Below is a small trained network, with its code and all its weights. Each question gives an input and a class and asks what happens when units are switched off, that is, made to give their printed mean instead of their output.

import numpy as np


def w(rows, s, z=0):
    codes = np.array(rows[::2]) - 128.0
    scale = np.full(codes.shape[1], s)
    scale[-1] = z or s
    return codes * scale


def f(y):
    return np.maximum(y, 0)


def log_softmax(a):
    a = a - a.max(-1, keepdims=True)
    return a - np.log(np.exp(a).sum(-1, keepdims=True))


def net(x, mask):
    res = np.array(x, float).reshape(1, 2) / 4 @ E
    y = f(res @ A[0][:, :-1].T + A[0][:, -1])
    res = res + np.where(mask, y, B[0][:, -1]) @ B[0][:, :-1]
    return log_softmax(res[-1] @ U[:, :-1].T + U[:, -1])


A, B = {}, {}
E = w([
[155,68,158,205,160,156,216,63,147,68],'x0',
[148,6,85,107,90,68,101,117,228,142],'x1',
],0.014)
A[0] = w([
[154,103,99,37,15,41,105,100,241,143,214],'neuron 0',
[106,96,59,75,197,100,108,137,201,170,29],'neuron 1',
[76,212,54,87,57,86,78,179,93,146,74],'neuron 2',
[92,214,67,95,103,45,130,200,191,178,254],'neuron 3',
[163,170,121,44,123,249,131,113,103,11,14],'neuron 4',
[135,64,196,206,232,148,207,68,175,128,26],'neuron 5',
[88,205,196,128,202,206,102,90,2,116,98],'neuron 6',
[34,112,210,109,92,206,168,155,100,110,26],'neuron 7',
[120,111,130,173,128,132,134,91,107,178,254],'neuron 8',
[119,86,58,141,114,84,128,67,140,138,20],'neuron 9',
[78,182,109,84,104,119,141,152,88,186,251],'neuron 10',
[35,200,64,158,146,183,74,65,78,111,95],'neuron 11',
[145,86,225,166,185,171,219,78,124,109,252],'neuron 12',
[168,87,179,159,149,173,158,52,130,90,4],'neuron 13',
[72,146,204,144,148,222,102,116,28,161,23],'neuron 14',
[160,50,69,173,101,65,98,33,185,114,108],'neuron 15',
[66,86,129,3,94,93,3,199,51,183,5],'neuron 16',
],0.0077,0.005)
B[0] = w([
[104,121,85,122,78,198,63,144,61,93,241],'neuron 0',
[52,85,156,74,127,179,96,77,189,99,167],'neuron 1',
[122,157,132,117,72,101,156,48,182,134,201],'neuron 2',
[134,170,84,183,55,181,178,125,164,197,210],'neuron 3',
[60,108,182,88,150,132,61,84,158,71,165],'neuron 4',
[124,151,182,115,97,46,112,43,207,158,223],'neuron 5',
[91,113,173,60,104,175,67,136,67,121,250],'neuron 6',
[77,104,176,64,161,150,92,93,155,81,156],'neuron 7',
[164,145,87,145,40,187,213,171,95,99,175],'neuron 8',
[103,139,174,79,158,147,105,73,158,121,160],'neuron 9',
[207,183,118,208,59,138,139,118,102,147,203],'neuron 10',
[62,117,184,114,90,171,96,104,100,78,184],'neuron 11',
[203,166,105,144,57,151,221,90,124,195,255],'neuron 12',
[128,162,158,79,160,82,138,75,217,192,185],'neuron 13',
[88,110,215,114,149,191,85,90,119,98,197],'neuron 14',
[95,91,139,96,96,222,117,102,114,160,218],'neuron 15',
[138,199,189,119,140,66,93,71,254,165,210],'neuron 16',
],0.0096,0.015)
U = w([
[87,72,145,76,127,176,56,80,166,115,50],'0',
[150,169,150,129,120,85,132,83,215,183,30],'1',
[186,144,75,181,48,192,172,150,106,160,254],'2',
[95,68,111,206,197,2,134,217,91,71,2],'3',
[104,77,152,195,209,36,139,176,93,77,2],'4',
],0.0099,0.005)

Each question gives the input, the list of numbers given to net, and the class t.
The units are the neurons (one row each of A and B). Each row of codes is followed by its name. A weight is (code - 128) times the scale printed after its matrix; where a second scale follows, it is the last column's (A, B and U).
mask holds one flag per neuron, in row order. A switched-off neuron (its flag False) gives its mean, the last column of its row in B, instead of its output. The means were averaged over made-up inputs and are rounded, as every weight is.
A unit's drop is (log p(t) with every unit on - log p(t) with that unit switched off) / (log p(t) with every unit on - log p(t) with every unit switched off).
The circuit of an input: a set's keep is (log p(t) with only the set's units on - log p(t) with every unit switched off) / (log p(t) with every unit on - log p(t) with every unit switched off). Starting from the 12 units with the biggest drops (on a tie, the unit counted first), units are removed one at a time, each time the one whose removal leaves the highest keep (on an exact tie, the one counted first), for as long as the keep stays at least 0.8.
units of the circuit, in order: the units of the circuit, biggest drop first
most important unit: the unit with the biggest drop
k most important neurons: the k neurons with the biggest drops, biggest first
drop of u: that unit's drop, to one decimal
input [-2,3], class 2: most important unit => neuron 6
input [8,-6], class 1: 4 most important neurons => (neuron 12; neuron 5; neuron 13; neuron 0)
input [-2,-3], class 2: 3 most important neurons => (neuron 10; neuron 5; neuron 1)
input [-4,-3], class 1: 2 most important neurons => (neuron 16; neuron 0)
input [3,-2], class 2: 3 most important neurons => (neuron 16; neuron 12; neuron 2)
input [-8,6], class 1: 2 most important neurons => (neuron 16; neuron 3)
input [-3,-2], class 2: 3 most important neurons => (neuron 5; neuron 13; neuron 10)
input [7,-7], class 0: 2 most important neurons => (neuron 6; neuron 14)
input [-6,4], class 1: 3 most important neurons => (neuron 16; neuron 3; neuron 6)
input [-7,-5], class 1: 2 most important neurons => (neuron 16; neuron 10)
input [-2,0], class 2: 2 most important neurons => (neuron 5; neuron 13)
input [8,1], class 1: drop of neuron 5 => 0.7
input [4,-5], class 0: drop of neuron 3 => 0.1
input [-6,2], class 1: units of the circuit, in order => (neuron 16)
input [7,-8], class 0: drop of neuron 6 => 0.9
input [-8,0], class 1: drop of neuron 11 => 0.0
